Below is a small trained network, with its code and all its weights. Each question gives an input and a class and asks what happens when units are switched off, that is, made to give their printed mean instead of their output.

import numpy as np


def w(rows, s, z=0):
    codes = np.array(rows[::2]) - 128.0
    scale = np.full(codes.shape[1], s)
    scale[-1] = z or s
    return codes * scale


def norm(h):
    return h / np.sqrt((h * h).mean(-1, keepdims=True) + 1e-5)


def f(y):
    return np.maximum(y, 0)


def log_softmax(a):
    a = a - a.max(-1, keepdims=True)
    return a - np.log(np.exp(a).sum(-1, keepdims=True))


def net(x, mask):
    res = np.array(x, float).reshape(1, 5) / 4 @ E
    u = 0
    for l in range(4):
        y = f(norm(res) @ A[l][:, :-1].T + A[l][:, -1])
        res = res + np.where(mask[u : u + 3], y, B[l][:, -1]) @ B[l][:, :-1]
        u += 3
    return log_softmax(norm(res)[-1] @ U[:, :-1].T + U[:, -1])


A, B = {}, {}
E = w([
[104,188,101,185],'x0',
[180,182,77,35],'x1',
[137,79,148,90],'x2',
[166,254,168,36],'x3',
[51,79,229,73],'x4',
],0.0075)
A[0] = w([
[144,121,74,252,226],'L0N1',
[152,17,138,220,62],'L0N2',
[121,129,70,236,10],'L0N3',
],0.014,0.0012)
B[0] = w([
[19,163,33,171,255],'L0N1',
[195,23,218,88,241],'L0N2',
[130,246,47,134,228],'L0N3',
],0.012,0.0094)
A[1] = w([
[154,73,170,197,113],'L1N1',
[124,171,51,242,140],'L1N2',
[91,169,136,6,255],'L1N3',
],0.011,0.00063)
B[1] = w([
[153,72,137,143,169],'L1N1',
[32,146,90,249,254],'L1N2',
[147,200,198,125,215],'L1N3',
],0.014,0.0079)
A[2] = w([
[79,190,201,43,247],'L2N1',
[105,179,189,98,166],'L2N2',
[135,2,173,172,18],'L2N3',
],0.015,0.0011)
B[2] = w([
[249,153,73,123,254],'L2N1',
[163,122,137,117,219],'L2N2',
[70,131,191,70,234],'L2N3',
],0.02,0.0083)
A[3] = w([
[244,175,141,129,2],'L3N1',
[215,18,70,177,18],'L3N2',
[102,77,224,56,63],'L3N3',
],0.011,0.0022)
B[3] = w([
[245,57,125,134,255],'L3N1',
[32,155,147,113,148],'L3N2',
[53,66,185,46,222],'L3N3',
],0.012,0.0066)
U = w([
[56,158,38,178,241],'0',
[59,64,169,53,5],'1',
[255,145,91,90,142],'2',
],0.013,0.0013)

Each question gives the input, the list of numbers given to net, and the class t.
The units are the neurons (one row each of A and B). Each row of codes is followed by its name. A weight is (code - 128) times the scale printed after its matrix; where a second scale follows, it is the last column's (A, B and U).
mask holds one flag per neuron, layer by layer. A switched-off neuron (its flag False) gives its mean, the last column of its row in B, instead of its output. The means were averaged over made-up inputs and are rounded, as every weight is.
A unit's drop is (log p(t) with every unit on - log p(t) with that unit switched off) / (log p(t) with every unit on - log p(t) with every unit switched off).
The circuit of an input: a set's keep is (log p(t) with only the set's units on - log p(t) with every unit switched off) / (log p(t) with every unit on - log p(t) with every unit switched off). Starting from all 12 units, units are removed one at a time, each time the one whose removal leaves the highest keep (on an exact tie, the one counted first), for as long as the keep stays at least 0.8.
units of the circuit, in order: the units of the circuit, biggest drop first
top k neurons: the k neurons with the biggest drops, biggest first
drop when u is switched off: that unit's drop, to one decimal
input [-1,-5,-5,-4,3], class 1: units of the circuit, in order	L0N2
input [1,-6,5,-8,-1], class 1: units of the circuit, in order	L0N2; L2N3
input [-5,0,-1,-6,-6], class 0: top 2 neurons	L0N1; L0N3
input [-7,2,5,-1,6], class 2: top 3 neurons	L0N2; L2N1; L1N3
input [-6,-6,-1,-8,-4], class 1: top 2 neurons	L0N2; L2N3
input [-7,-4,-2,2,8], class 2: top 2 neurons	L2N1; L0N2
input [2,8,3,-6,1], class 1: top 2 neurons	L0N3; L0N1
input [-6,7,-4,-5,-3], class 0: drop when L0N2 is switched off	0.2
input [-6,3,7,-1,8], class 2: drop when L2N1 is switched off	0.4
input [5,5,-8,4,-6], class 0: drop when L2N1 is switched off	0.1
